Below is a small trained network, with its code and all its weights. Each question gives an input and a class and asks what happens when units are switched off, that is, made to give their printed mean instead of their output.

import numpy as np


def w(rows, s, z=0):
    codes = np.array(rows[::2]) - 128.0
    scale = np.full(codes.shape[1], s)
    scale[-1] = z or s
    return codes * scale


def f(y):
    return y / 2 * (1 + np.tanh(0.7978845608 * (y + 0.044715 * y**3)))


def log_softmax(a):
    a = a - a.max(-1, keepdims=True)
    return a - np.log(np.exp(a).sum(-1, keepdims=True))


def net(x, mask):
    res = np.array(x, float).reshape(1, 4) / 4 @ E
    y = f(res @ A[0][:, :-1].T + A[0][:, -1])
    res = res + np.where(mask, y, B[0][:, -1]) @ B[0][:, :-1]
    return log_softmax(res[-1] @ U[:, :-1].T + U[:, -1])


A, B = {}, {}
E = w([
[126,129,128],'x0',
[148,237,154],'x1',
[141,158,10],'x2',
[229,98,114],'x3',
],0.011)
A[0] = w([
[134,92,187,83],'N0',
[90,144,105,62],'N1',
[224,133,129,93],'N2',
[218,143,125,116],'N3',
[195,109,128,117],'N4',
[165,198,155,110],'N5',
[179,99,127,108],'N6',
[166,202,153,69],'N7',
[111,51,113,77],'N8',
[195,116,135,115],'N9',
[91,150,67,110],'N10',
[150,195,172,51],'N11',
[74,128,119,52],'N12',
[107,55,91,52],'N13',
[85,94,170,98],'N14',
[108,38,89,97],'N15',
[139,105,184,86],'N16',
[156,134,116,254],'N17',
[81,141,128,73],'N18',
[122,123,49,57],'N19',
[215,143,3,136],'N20',
[121,131,213,78],'N21',
[199,97,147,99],'N22',
[119,73,121,96],'N23',
[137,204,120,105],'N24',
[108,61,99,63],'N25',
[117,138,56,62],'N26',
[194,83,120,116],'N27',
[70,156,141,89],'N28',
[105,98,161,86],'N29',
[164,141,212,48],'N30',
[138,78,200,85],'N31',
[45,100,153,76],'N32',
[17,156,68,138],'N33',
[149,148,52,98],'N34',
[168,112,73,88],'N35',
[169,87,233,74],'N36',
[127,159,96,126],'N37',
],0.013,0.0085)
B[0] = w([
[153,166,125,156],'N0',
[127,183,129,132],'N1',
[68,169,107,177],'N2',
[76,152,136,181],'N3',
[68,185,129,167],'N4',
[102,51,5,172],'N5',
[92,142,116,154],'N6',
[129,82,29,161],'N7',
[122,117,36,161],'N8',
[82,175,129,164],'N9',
[145,169,167,169],'N10',
[155,122,74,153],'N11',
[119,197,89,134],'N12',
[130,128,97,156],'N13',
[132,141,122,160],'N14',
[159,81,67,183],'N15',
[167,204,129,150],'N16',
[116,65,181,216],'N17',
[111,172,108,137],'N18',
[173,178,129,159],'N19',
[147,157,174,252],'N20',
[173,162,136,169],'N21',
[106,164,132,166],'N22',
[122,115,67,148],'N23',
[163,89,69,170],'N24',
[131,123,79,153],'N25',
[200,179,159,157],'N26',
[64,179,126,176],'N27',
[90,171,102,157],'N28',
[154,179,100,142],'N29',
[165,150,129,157],'N30',
[171,149,127,172],'N31',
[127,187,123,168],'N32',
[98,174,158,222],'N33',
[190,143,141,178],'N34',
[126,170,153,161],'N35',
[166,161,155,189],'N36',
[173,96,130,153],'N37',
],0.011)
U = w([
[200,167,105,76],'0',
[135,114,10,104],'1',
[120,134,93,247],'2',
[63,174,87,75],'3',
[114,52,156,128],'4',
],0.013,0.016)

Each question gives the input, the list of numbers given to net, and the class t.
The units are the neurons (one row each of A and B). Each row of codes is followed by its name. A weight is (code - 128) times the scale printed after its matrix; where a second scale follows, it is the last column's (A, B and U).
mask holds one flag per neuron, in row order. A switched-off neuron (its flag False) gives its mean, the last column of its row in B, instead of its output. The means were averaged over made-up inputs and are rounded, as every weight is.
A unit's drop is (log p(t) with every unit on - log p(t) with that unit switched off) / (log p(t) with every unit on - log p(t) with every unit switched off).
The circuit of an input: a set's keep is (log p(t) with only the set's units on - log p(t) with every unit switched off) / (log p(t) with every unit on - log p(t) with every unit switched off). Starting from the 12 units with the biggest drops (on a tie, the unit counted first), units are removed one at a time, each time the one whose removal leaves the highest keep (on an exact tie, the one counted first), for as long as the keep stays at least 0.8.
circuit, biggest first: the units of the circuit, biggest drop first
most important unit: the unit with the biggest drop
top k neurons: the k neurons with the biggest drops, biggest first
drop of u: that unit's drop, to one decimal
input [-7,-7,-8,8], class 0: most important unit : N36
input [-1,5,-3,4], class 1: circuit, biggest first : N5, N7
input [-1,-6,2,-1], class 1: circuit, biggest first : N15, N8
input [-4,6,3,-1], class 1: circuit, biggest first : N5, N24
input [-3,7,8,-6], class 0: circuit, biggest first : N26, N34
input [3,-7,7,-7], class 0: circuit, biggest first : N26, N10, N19
input [-1,4,-4,5], class 3: top 2 neurons : N2, N3
input [-3,-6,-4,8], class 3: top 2 neurons : N27, N4
input [2,8,2,8], class 1: top 2 neurons : N5, N7
input [7,7,4,4], class 1: top 3 neurons : N5, N7, N24
input [-1,-5,-1,-2], class 1: drop of N5 : -0.1
input [3,7,-2,-6], class 1: drop of N7 : 0.1
input [-4,5,8,-5], class 0: drop of N20 : 0.0
input [-4,0,-5,-4], class 0: top neuron : N21
